Each row is followed by its class.
[ 321 -248 -231 -139 -244   19  -12   35   91  -24  172   27  220 -353
  356  227  411   67  -81 -256 -280  -32 -276 -592 -171 -140 -152 -163
 -150   99  195 -117 -123 -402]
P
[ 284 -149 -427   36 -197 -255  531   30  196  169   99  -32   80  141
  273  759  505  135 -192 -561 -464  374 -278 -273 -134   83   11  -92
   72  291  -92  -71  -69  182]
B
[ 207  -24  -22  -15 -239 -206  412  -99   17  107 -259 -120  140   72
  299  873  501   81  -57 -528 -362  257  -64 -341 -118  -92  -81  -98
 -270  327  -27 -243  -56 -197]
T
[ 200  115 -175 -118  -84   31  524   38 -229  105   92 -227  231   38
  215  726  275   58   -5 -641 -469  707 -262 -461 -222  154   92 -207
 -119  385   60   31 -277  -61]
U
[  56 -114   37  145 -147   43  -19   39  131 -104 -137  -36  -48  125
 -307   58 -102   77 -345  -86 -148  398 -139  249  208 -258  -20   81
 -372 -242  -96  104 -347    7]
B
[ 208  -39 -428  -60    5  -52  476 -115 -133  130  112   11  249   50
  165  899  707  325 -161 -631 -516  366  -91 -302  -78  302   42  -25
  232  314  -87 -257  -83  219]
R
[-339 -119  238  180 -111  165  115  317   97 -234  -43 -171  -57  153
 -207   80 -255   49  -26 -384 -172  530  -68  269  315 -115  127  -54
 -324  -72 -160  170 -543  392]
B
[-258 -248  113  243   35  -58  108  297   24 -222  155 -348  238  196
   33  132   40   73 -221 -128 -337  440  -69  456  368 -325  -34  113
 -502 -181 -228  295 -326  518]
B
[ 265 -323  212 -264 -352  177 -121   80 -278    3 -237   44   28 -413
  356  582  452  141  -19 -232 -241  179 -247 -475 -112 -244 -140  145
 -493   47  499  -91 -146 -376]
B
[ 184  -48    8   63 -196 -188  583    6 -143  107   -6 -288  133  357
  307  766  436  163 -136 -339 -514  542  -61 -290  -47  -12  189 -219
 -227  290   16  -76  -52  -57]
C
[-414  115   92  267  -83  -99  213  228   30 -300    1 -189  -29   91
  153  249  -64  276 -210  -99  -89  388   -2  227  279 -241   34 -288
 -329  -18 -264  210 -362  405]
U
[ 250    0  -93 -102 -193   18  385 -193  -75   69  -80 -262  344  -15
  203  716  614  275 -131 -317 -535  545 -238 -451  -36  215  125  -42
 -114  321  -69  -82 -217 -170]
G
[ 288  272   40  -83 -337  -45  517   54 -234  -37 -365   20  133  -50
   88  756  329  214   50 -590 -333  567 -204 -494 -228  -45  189 -224
   -1  423  283   28   39 -378]
P
[ 334   22 -210   86 -227 -115  514 -110   -9  164   68 -179  122  205
  296  379  130   11    2 -363 -449  382 -198 -162  -74  196  101 -227
   74  243  -20   92  -57   97]
B
[-239  114  213  141   24  224  216  268 -271 -199 -150 -126 -148  129
   19  225 -108  255 -111 -237 -193  579    6  128  390 -212  -16 -142
 -436  -29  -97  136 -604  215]
U
[ 242  225  -66   33 -378 -118  559  -12 -165  272 -269  -57 -110  -12
  264  776  290   80 -142 -290 -302  476 -194 -376  -76   99   13 -290
 -124  171   23 -122 -215 -287]
C
[ 287 -185 -271 -241 -332  -38  -41   13  131  104  241  -53  212 -437
  517  365  364 -110 -158  -91 -131 -176 -382 -384 -256 -125  -52   45
 -277  102  -21 -239  101 -270]
R
[  40 -156 -104  174   74  149  -79  235 -113 -204   68 -154   59  154
 -132  154  -53  239 -186 -508  -96  403 -130  142   88  -72   50   67
 -258 -118  -75   94 -278  272]
B
[ 198 -232  115 -191 -472 -171 -143  -47   20  132 -105   85  -13 -313
  394  412  334  -55  -21  252  -28 -103 -182 -505  -71 -109  152  -34
 -353   36  265 -124  -11 -431]
R
[-234  283  318  220  110  -12  121  591 -305 -219  -60  -65   54   89
  -91  360  -46  148  -15 -320  -54  248   17  321   78 -363 -114 -288
 -446  -50   18  228 -224   52]
R
[ 158 -149  -11 -103 -715 -185  -72  -19 -129   77  124  391   65 -420
  647  477  239  -57  129  -31   94  208 -207 -554 -102 -176   53   78
 -305  240  196  -92  -16 -180]
U
[ 129   37 -128  -71 -189 -160  572 -243  -28   37  -35 -199  171   90
  288  804  359  240 -197 -663 -544  657 -108 -386 -133   47  -41 -253
 -162  215  114  -18 -148  236]
R
[-134    1  365  169   46   10 -132  239   36 -130 -489   57 -173   64
 -331  304 -131   35  -60 -210  -54  207   -6  427  268 -217  -24  -68
 -307  -66  -24  116 -534 -116]
C
[ 330 -214 -255 -304 -391 -253  100 -123  260  182  261   93  127 -366
  517  569  170  -71 -180  -76 -191  -40 -317 -379 -246 -184  -74   79
 -179   64   75  -67   -1 -105]
U
[ 208 -180 -495   29 -224 -549   11 -212  199   15  247  163  301 -236
  570  464  435  -56  -79   32    0 -346 -185 -302 -115 -217 -263  -36
 -117  143  -77  -56  158 -187]
G
[ 362 -245   79 -398 -531  124 -398  117   35    2   12   44    2 -359
  410   55   74 -216  -34   50   12  107 -354 -407 -173 -416   95  197
 -349  147  145   48   10 -592]
T
[ 285 -315  -76 -117 -513  -14 -189  -93  290  187  -83  -10  -41 -338
  324  344  170  -54 -174 -123   20  -80 -231 -485 -424  -87  -29 -132
 -227  -97  162 -190   -3 -283]
P
[ 129 -146 -161   27   85  -20  479  -75  -88   63    3  -27  193  -17
  117  847  505  269 -138 -575 -633  341 -131 -271 -100 -197  -44 -155
  -65  259   86 -283 -247   17]
U
[ 172  165 -244  -12 -188 -235  406 -212 -359  122   18 -246  397    6
  209  854  429  179  -23 -555 -416  529  108 -449 -108  268   41 -155
  112  340   23   20  -49   89]
Y
[ 310 -364 -207 -206 -271 -254 -178 -222  138  108  328  224   76 -429
  508  120    6 -301 -188  155   69 -152 -263 -301 -192 -310   -1   93
  -90   11   15  -90  163 -175]
U
[ 289 -384  159 -244 -316   17 -396   49  241    4 -101   39   31 -470
  366  -26  299  -63 -117   80  -73   52 -297 -522 -160 -254   79   47
 -317  112  167 -141  -30 -536]
G
[ 273  195  -20  -28 -225  -65  497 -151 -290  235 -286 -195  187  -14
  261  837  480  261 -105 -413 -610  711  -58 -512 -167  108  106 -429
  -63  215  170   10 -220 -165]
T
[ -68    7  307   25 -136   35  176  295  225 -226 -232 -402  127  110
   61  368   27  149 -261 -227 -303  327 -250  248  243 -290  -60  -13
 -414 -143 -237  279 -445 -109]
G
[ 360  148  -40  121 -121 -129  412  104 -148   72  137 -171  241   90
  477  562  306  249  119 -616 -444  395  -81 -480 -209  -24 -126 -560
    4  377  -49   73  -97 -133]
Y
[-335  159  256  -41 -102   96  115  211  151 -229 -235 -182 -136  135
 -106  239 -228  122 -131  -39 -133  356  -93  306  382 -328  -35 -109
 -393 -169 -236  231 -543   -6]
Y
[ 275 -284 -314 -172 -386  -83  -51 -193   80   94  209 -147  157 -252
  280  103  205 -180 -213   10 -129  185 -284 -388 -166   14   73  129
 -320   62   72 -118  129 -120]
G
[ 153 -386 -199   -5 -380   35   75  -93  232  -19 -168 -120 -193 -258
  347  235  293   20 -298  -63 -152  202 -522 -470   18  -83  -67  -64
 -400  -50  148 -101 -381 -293]
C
[ 262  -62   16   86 -409 -165  428  -16   16  156  -39 -107  141  105
  190  656  391  127  -61 -542 -581  627 -214 -416  -43 -109   26 -301
  -54  184   92   58 -210  -16]
C
[ 298 -211  -19 -232 -357   17 -125    1  175  116 -167  -10  101 -374
  262  343  242  -56 -245 -176 -174   59 -336 -248 -228 -199   10  148
 -188 -147  185 -113   14 -301]
R
[-136   12   77  281 -133 -100 -104  110 -268    9   60  124   47   27
 -126  378   21  123  -25 -135    3  381   67  108   34 -391 -164  -53
 -550 -131   -1  -30 -201  178]
R
[ 112 -105   60 -176 -201   44  -23   23  -27  -82  -26  124  -21 -516
  448  174   19  -85 -100  -17    3    9 -326 -358 -137 -219    5    3
 -154  167  182 -141 -203 -539]
P
[  -1   98  461   37   58  239  144  258   10 -164 -256  -43   91  -54
 -253    6   16   82  -77 -228 -276  368 -130 -115  199 -418   89  -79
 -304  111  -16    0 -452 -330]
P
[ 256  208   19 -208 -350  -53  484 -214 -329  280  158  -73  236  -11
  104  895  319  160   33 -336 -339  501   31 -669 -207   67   41  -66
 -160  309    4 -259  -51 -206]
P
[ 273 -207   30 -227 -396  -58 -249  -86   65   68  -89   23  163 -457
  409  454  368  -40 -215 -182 -142   61 -263 -539 -146 -282  -59   -9
 -455   39  166 -196 -173 -421]
U
[ 351 -285   92 -162 -224 -255 -248   89   40  138  -86   98   58 -289
  441  330  439  -86  -87  -81 -192 -106 -232 -428  -12 -364  -89   40
 -233  -21  212 -158    8 -523]
R
[ 174 -123   28  209 -110 -118  -32  422 -175  -71  380   20   86  161
  -40  176  -38   48  -33 -367 -160  387   -1  109  119  -77   52 -175
 -424   89  -56  175 -170  283]
T
[  -5  105  329  131 -176  262   63  232   -1 -164 -317  -70  -72  287
 -347  217 -169  267  -89 -225 -171  452 -117  250  227 -146   79    3
 -498 -203   65  139 -542 -121]
R
[ 175   49 -143   -7 -114  -55  306  -93   52  175   40 -261  492   81
   10  491  446  172  -83 -528 -704  585   45 -282  -67   32  -56 -186
  -35   83  -51  -32 -199   77]
Y
[ 278 -233 -166   -3 -405 -305  -95  116   46   83   48  117  -18 -281
  583  476  362  -33  -72 -113   88 -139 -209 -414 -226 -122 -133 -124
 -101  124   66  -12  113 -244]
U
[ 209   85   60   20 -328   20  563   71  -58  252  -12 -291  122  348
  291  734  323   69  -40 -552 -487  623 -259 -366 -166  -43  180 -196
  -99  209  -90  -86 -143  -64]
U
[ 136 -149 -133  -56  -36 -168  602  -91  109   93   27 -111  135   60
  454  675  615   85  -78 -442 -558  176 -225 -332  126   18  -42  -95
  234  330 -228 -248 -104  -60]
P
[ 198 -203 -186   17   49 -126  200  168 -131   30   72 -159   61 -183
  522  162  347  -54 -197   46 -258   23 -284 -174  -93 -252 -146  -88
  -14   12   78   59   74 -321]
T
[ 199 -312 -122  -37 -471  127 -137   29  223   45   62  101  -16  -87
  117 -176  308  -23 -236  -72   26  158 -343 -398 -100  -55   36  297
 -149 -128  175 -134   48 -127]
B
[  51 -170   12 -106 -444 -143  172   93   81   73 -141  -40 -121 -333
  450  402  190 -214  -99    2  -46   63 -254 -455 -140 -249   62 -223
 -210  163  125   45  -63 -207]
U
[ 288  -58 -142  -99 -194   64  377  -36   64  130  -16 -208  113  214
  129  540  466  286  -90 -470 -404  401 -121 -572 -244   53   95 -324
  -57   86   20  -63   31    5]
T
[ 210   92 -162  -54 -240  -84  582  175  -88   53 -266  -46 -174  155
  302  862  250   92   -2 -750 -464  479 -243 -243  -16  -87  103 -338
   94  448   86   91 -244  -13]
C
[ 131  -46 -170  142 -178 -280  331 -210    4  225 -114 -187  297  -18
  225  638  611  192  -97 -263 -525  296  -31 -397  -44  -71 -121 -255
   31    3  -19 -132  -56  -53]
C
[ 377 -335  -65 -239 -218 -241 -235 -273  -37  185   81  147  136 -616
  355  414  193 -242 -211    7 -207 -121 -205 -459  -78 -286  -34   64
 -181   81  192 -261 -154 -476]
U
[-278 -197  256  167   86  237 -264  181   33 -138  -55 -292  299   33
 -377  107    4  276  -81 -236 -268  431  118  256  106 -183  -32 -124
 -372 -484 -123  129 -370  331]
G
[-132  -67  145  175    6   62    3  164  -67 -256 -132  -40  134  -47
  -77  218   66  109 -103 -441 -167  265   51  230  263 -340 -226  114
 -371   23 -152  -40 -336  123]
R
[ 246 -102  -98 -181 -292 -117 -124 -106  189   48 -153  -32   91 -195
  531  290  187 -112 -116   53  -22 -105 -263 -289 -302 -352  -91  -82
 -407   -2  126  -72   40 -541]
R
[ 288  -47  -44 -315 -480  152 -139  179  -29  120   12   39   66 -441
  320  150  257  -66 -166  -44  -92    4 -321 -480 -190  -85   86  209
 -299  -24  322 -253   -6 -542]
R
[ 302   98 -211   34  -66 -231  470  -68 -226   97   48 -153  211  -53
  376  734  382  186  -38 -337 -420  291 -147 -457  -80   40   69 -411
   85  306  -69  -46  -51 -230]
Y
[ 274 -202  102 -289 -307  -50  -23   49  247   54  -87 -156   26 -240
  316  113  304 -187 -138    2 -174 -118 -344 -410 -102 -294  -79   22
 -410    2   92 -245  161 -605]
P
[ 272  210 -202   10 -175   46  388 -148   18   15 -319  -78  234  -19
  107  485  445   91  -15 -534 -366   59 -137 -265 -158   52 -132 -159
  103  346   37 -224  -17 -430]
Y
[-376  240  496  250 -246  146  172  188 -282 -301 -508 -188   73  241
  -82  286  -33   87  124 -398  -85  400  145  245  447 -252  -19  -11
 -432   65   14  208 -410  158]
Y
[ -61  106   -3 -116 -141 -144  560 -187   -7  122 -191  -59  191  149
  307  892  429   62  -61 -621 -572  430  -29 -182  165 -136  -88  -70
   57  215  -88  -96 -322  136]
G
